Here is a tiny trained network, its code and every weight. The questions are about switching its units off for an input and a target symbol, where a switched-off unit gives its printed mean instead of its output.

import numpy as np


def w(rows, s, z=0):
    codes = np.array(rows[::2]) - 128.0
    scale = np.full(codes.shape[1], s)
    scale[-1] = z or s
    return codes * scale


def norm(h):
    return h / np.sqrt((h * h).mean(-1, keepdims=True) + 1e-5)


def f(y):
    return np.maximum(y, 0)


def softmax(a):
    e = np.exp(a - a.max(-1, keepdims=True))
    return e / e.sum(-1, keepdims=True)


def log_softmax(a):
    a = a - a.max(-1, keepdims=True)
    return a - np.log(np.exp(a).sum(-1, keepdims=True))


def net(x, mask):
    ids = ['βγδεζηθλμξστφ'.index(c) for c in x.split()]
    T = len(ids)
    res = E[ids] + P[:T]
    u = 0
    for l in range(3):
        r = norm(res)
        for j in range(3):
            rows = slice(2 * j, 2 * j + 2)
            q, k, v = (r @ M[l][rows].T for M in (Q, K, V))
            z = softmax(np.where(np.tri(T) > 0, q @ k.T / 2**0.5, -1e9)) @ v
            o = O[l][rows]
            res = res + np.where(mask[u + j], z, o[:, -1]) @ o[:, :-1]
        u += 3
        y = f(norm(res) @ A[l][:, :-1].T + A[l][:, -1])
        res = res + np.where(mask[u : u + 8], y, B[l][:, -1]) @ B[l][:, :-1]
        u += 8
    return log_softmax(norm(res)[-1] @ U[:, :-1].T + U[:, -1])


Q, K, V, O, A, B = {}, {}, {}, {}, {}, {}
E = w([
[154,134,166,119,83,138],'β',
[136,141,129,133,72,145],'γ',
[128,169,92,119,101,86],'δ',
[126,149,97,136,104,90],'ε',
[137,107,148,133,57,159],'ζ',
[108,95,158,126,99,124],'η',
[153,179,137,96,197,96],'θ',
[127,158,57,78,127,76],'λ',
[90,139,152,95,159,129],'μ',
[77,132,131,70,94,159],'ξ',
[174,82,149,194,171,126],'σ',
[130,162,57,147,183,165],'τ',
[110,125,155,142,150,249],'φ',
],0.018)
P = w([
[99,163,220,161,107,79],'0',
[85,249,201,187,87,113],'1',
[160,95,173,80,118,205],'2',
[88,87,116,132,127,80],'3',
[52,191,161,171,106,174],'4',
[167,102,151,114,136,180],'5',
],0.012)
Q[0] = w([
[161,6,104,93,97,63],'L0H0',
[217,109,145,109,180,143],'L0H0',
[114,139,166,129,114,148],'L0H1',
[237,128,113,100,133,160],'L0H1',
[31,166,213,158,157,127],'L0H2',
[97,86,119,110,64,68],'L0H2',
],0.012)
K[0] = w([
[123,150,162,103,10,2],'L0H0',
[182,229,213,143,137,130],'L0H0',
[110,85,185,143,136,120],'L0H1',
[189,194,176,17,173,230],'L0H1',
[56,100,212,106,181,152],'L0H2',
[105,49,152,73,43,65],'L0H2',
],0.0087)
V[0] = w([
[3,102,87,120,128,156],'L0H0',
[102,254,47,47,4,131],'L0H0',
[87,226,154,186,206,124],'L0H1',
[111,180,222,116,149,101],'L0H1',
[80,89,157,85,176,76],'L0H2',
[221,112,56,44,223,153],'L0H2',
],0.0044)
O[0] = w([
[78,127,142,162,158,177,136],'L0H0',
[166,180,2,106,94,142,148],'L0H0',
[106,200,160,92,121,145,159],'L0H1',
[93,128,140,79,119,209,202],'L0H1',
[65,154,151,156,216,55,130],'L0H2',
[128,39,184,75,192,181,2],'L0H2',
],0.0055,0.0047)
A[0] = w([
[253,23,215,105,147,117,91],'L0N0',
[213,128,145,118,255,23,2],'L0N1',
[138,111,56,78,56,81,133],'L0N2',
[54,114,88,92,158,13,80],'L0N3',
[93,139,197,123,73,207,90],'L0N4',
[123,55,199,163,39,101,74],'L0N5',
[123,194,108,199,139,157,136],'L0N6',
[134,31,174,43,37,76,145],'L0N7',
],0.0062,0.003)
B[0] = w([
[134,109,49,90,53,164,204],'L0N0',
[200,129,131,160,102,52,145],'L0N1',
[147,155,123,140,54,150,199],'L0N2',
[74,104,175,107,173,147,176],'L0N3',
[134,126,56,114,177,65,253],'L0N4',
[128,178,105,153,131,96,215],'L0N5',
[86,122,74,114,107,121,225],'L0N6',
[138,119,255,109,125,79,206],'L0N7',
],0.0087,0.0041)
Q[1] = w([
[3,236,91,123,124,98],'L1H0',
[129,254,183,223,190,192],'L1H0',
[51,207,105,148,144,140],'L1H1',
[168,101,90,76,169,221],'L1H1',
[132,155,138,79,23,29],'L1H2',
[228,53,68,113,125,161],'L1H2',
],0.0096)
K[1] = w([
[100,25,50,101,175,129],'L1H0',
[181,85,110,190,254,229],'L1H0',
[57,22,41,82,203,203],'L1H1',
[96,189,130,176,129,198],'L1H1',
[19,118,125,107,110,32],'L1H2',
[190,113,136,226,218,88],'L1H2',
],0.01)
V[1] = w([
[103,95,188,222,14,122],'L1H0',
[163,84,104,245,139,160],'L1H0',
[195,149,191,174,183,51],'L1H1',
[143,185,165,253,128,198],'L1H1',
[124,103,143,89,168,193],'L1H2',
[147,143,88,19,98,193],'L1H2',
],0.006)
O[1] = w([
[45,5,148,79,46,40,250],'L1H0',
[108,105,251,254,85,50,10],'L1H0',
[198,51,102,166,217,102,107],'L1H1',
[177,161,120,170,114,244,182],'L1H1',
[92,142,113,72,67,75,3],'L1H2',
[124,198,173,56,81,146,99],'L1H2',
],0.0055,0.0031)
A[1] = w([
[103,148,29,81,128,210,134],'L1N0',
[113,149,240,81,172,42,90],'L1N1',
[236,58,133,20,155,212,86],'L1N2',
[163,162,84,74,178,228,124],'L1N3',
[201,151,211,193,139,60,95],'L1N4',
[110,210,131,141,103,148,152],'L1N5',
[254,70,155,97,84,49,110],'L1N6',
[184,40,137,67,140,201,1],'L1N7',
],0.008,0.0059)
B[1] = w([
[159,128,207,92,161,87,253],'L1N0',
[125,185,190,242,104,99,172],'L1N1',
[215,153,138,68,49,142,218],'L1N2',
[89,32,124,127,94,98,215],'L1N3',
[66,232,141,84,90,64,167],'L1N4',
[130,87,83,166,156,104,236],'L1N5',
[189,166,98,92,148,224,207],'L1N6',
[119,187,198,56,2,123,165],'L1N7',
],0.0089,0.0062)
Q[2] = w([
[189,95,93,174,102,159],'L2H0',
[91,152,129,102,199,253],'L2H0',
[88,202,59,115,122,128],'L2H1',
[118,55,124,75,191,109],'L2H1',
[172,51,135,121,160,179],'L2H2',
[86,166,79,166,133,108],'L2H2',
],0.013)
K[2] = w([
[196,180,132,161,81,140],'L2H0',
[108,147,103,151,162,249],'L2H0',
[173,124,202,106,85,138],'L2H1',
[79,124,132,97,188,102],'L2H1',
[160,165,86,222,136,67],'L2H2',
[141,71,160,84,179,173],'L2H2',
],0.013)
V[2] = w([
[94,133,38,201,230,221],'L2H0',
[145,162,166,153,43,145],'L2H0',
[66,103,207,87,104,103],'L2H1',
[36,63,13,80,128,121],'L2H1',
[254,102,56,109,117,87],'L2H2',
[161,193,140,154,125,72],'L2H2',
],0.0055)
O[2] = w([
[170,163,42,255,83,125,4],'L2H0',
[157,72,186,88,99,167,197],'L2H0',
[149,111,101,209,58,214,175],'L2H1',
[80,98,149,110,171,134,91],'L2H1',
[215,190,66,205,72,84,82],'L2H2',
[179,44,41,110,142,127,230],'L2H2',
],0.0059,0.0033)
A[2] = w([
[203,46,209,98,116,134,120],'L2N0',
[76,151,124,141,170,184,138],'L2N1',
[86,106,132,187,143,55,4],'L2N2',
[108,174,113,103,101,97,80],'L2N3',
[118,186,123,141,184,117,3],'L2N4',
[87,157,161,122,137,147,15],'L2N5',
[219,89,66,50,202,169,221],'L2N6',
[91,5,217,105,177,166,130],'L2N7',
],0.012,0.0042)
B[2] = w([
[201,64,79,113,213,244,252],'L2N0',
[109,168,136,89,158,198,171],'L2N1',
[82,43,167,81,116,182,182],'L2N2',
[158,100,107,140,178,146,190],'L2N3',
[207,5,91,150,124,190,155],'L2N4',
[194,86,213,113,73,181,146],'L2N5',
[155,1,248,230,115,85,255],'L2N6',
[193,210,31,228,72,100,195],'L2N7',
],0.0082,0.0075)
U = w([
[106,100,152,84,206,59,129],'β',
[174,104,148,66,94,175,170],'γ',
[169,217,175,114,118,101,125],'δ',
[161,172,146,156,197,68,185],'ε',
[133,126,99,151,27,106,1],'ζ',
[37,43,91,120,98,123,29],'η',
[178,57,129,220,171,117,122],'θ',
[137,156,83,96,174,66,215],'λ',
[70,76,103,111,247,170,89],'μ',
[75,174,147,29,136,141,138],'ξ',
[83,136,221,171,117,78,165],'σ',
[143,186,98,220,151,167,126],'τ',
[77,164,206,143,143,225,70],'φ',
],0.011,0.0041)

Each question gives the input, a string of symbols that net reads in full, and the target symbol t.
The units are the heads (2 rows each of Q, K, V and O) and the neurons (one row each of A and B). Each row of codes is followed by its name. A weight is (code - 128) times the scale printed after its matrix; where a second scale follows, it is the last column's (O, A, B and U).
mask holds one flag per unit, layer by layer, with each layer's heads first. A switched-off unit (its flag False) gives its mean, the last column of its rows in O or B, instead of its output. The means were averaged over made-up inputs and are rounded, as every weight is.
A unit's drop is (log p(t) with every unit on - log p(t) with that unit switched off) / (log p(t) with every unit on - log p(t) with every unit switched off).
The circuit of an input: a set's keep is (log p(t) with only the set's units on - log p(t) with every unit switched off) / (log p(t) with every unit on - log p(t) with every unit switched off). Starting from the 12 units with the biggest drops (on a tie, the unit counted first), units are removed one at a time, each time the one whose removal leaves the highest keep (on an exact tie, the one counted first), for as long as the keep stays at least 0.8.
circuit, biggest first: the units of the circuit, biggest drop first
most important unit: the unit with the biggest drop
top k neurons: the k neurons with the biggest drops, biggest first
k most important neurons of layer l: the k neurons of layer l with the biggest drops, biggest first
heads that matter: for each layer, one digit per head in row order, 1 if its drop is at least 0.15 and else 0, layers parted by /
input η θ η λ, target β: heads that matter	000 / 110 / 000
input ξ τ σ η ξ, target σ: heads that matter	100 / 100 / 000
input η η γ η, target σ: top 2 neurons	[L1N1; L0N5]
input ε τ λ γ, target ζ: top 3 neurons	[L0N2; L2N0; L0N4]
input λ δ μ θ η, target μ: most important unit	L1H0
input λ φ φ ε δ, target φ: heads that matter	100 / 010 / 001
input μ λ μ, target θ: circuit, biggest first	[L2N6; L2N7]
input ε η τ δ σ, target τ: heads that matter	000 / 100 / 001
input ζ ζ σ δ λ, target σ: circuit, biggest first	[L0H0; L2N0]
input φ ξ ε σ θ, target σ: heads that matter	000 / 100 / 000
input η γ γ θ, target ε: heads that matter	000 / 000 / 001
input λ μ η ζ ζ, target η: heads that matter	010 / 000 / 000
input σ μ ε σ ε, target σ: heads that matter	100 / 100 / 000
input β η μ β, target δ: heads that matter	000 / 000 / 000
input η ζ γ τ, target μ: top 3 neurons	[L1N0; L1N3; L2N6]
input ε ζ ξ ζ η, target ξ: most important neuron of layer 1	[L1N3]
input η ζ ε ζ ξ, target ξ: circuit, biggest first	[L2N6; L2N0]
input τ λ η ζ η, target η: 2 most important neurons of layer 2	[L2N2; L2N6]
input η ζ μ β λ, target μ: 3 most important neurons of layer 1	[L1N0; L1N2; L1N7]
input η ε φ φ, target τ: top 2 neurons	[L2N7; L1N2]
input μ μ σ ξ μ, target σ: circuit, biggest first	[L1H0]
input τ φ η β λ, target λ: top 2 neurons	[L2N6; L1N0]
input η β η, target θ: heads that matter	001 / 111 / 000
input β τ τ, target θ: top 2 neurons	[L2N6; L0N0]
input ζ σ γ τ λ, target τ: heads that matter	000 / 100 / 000
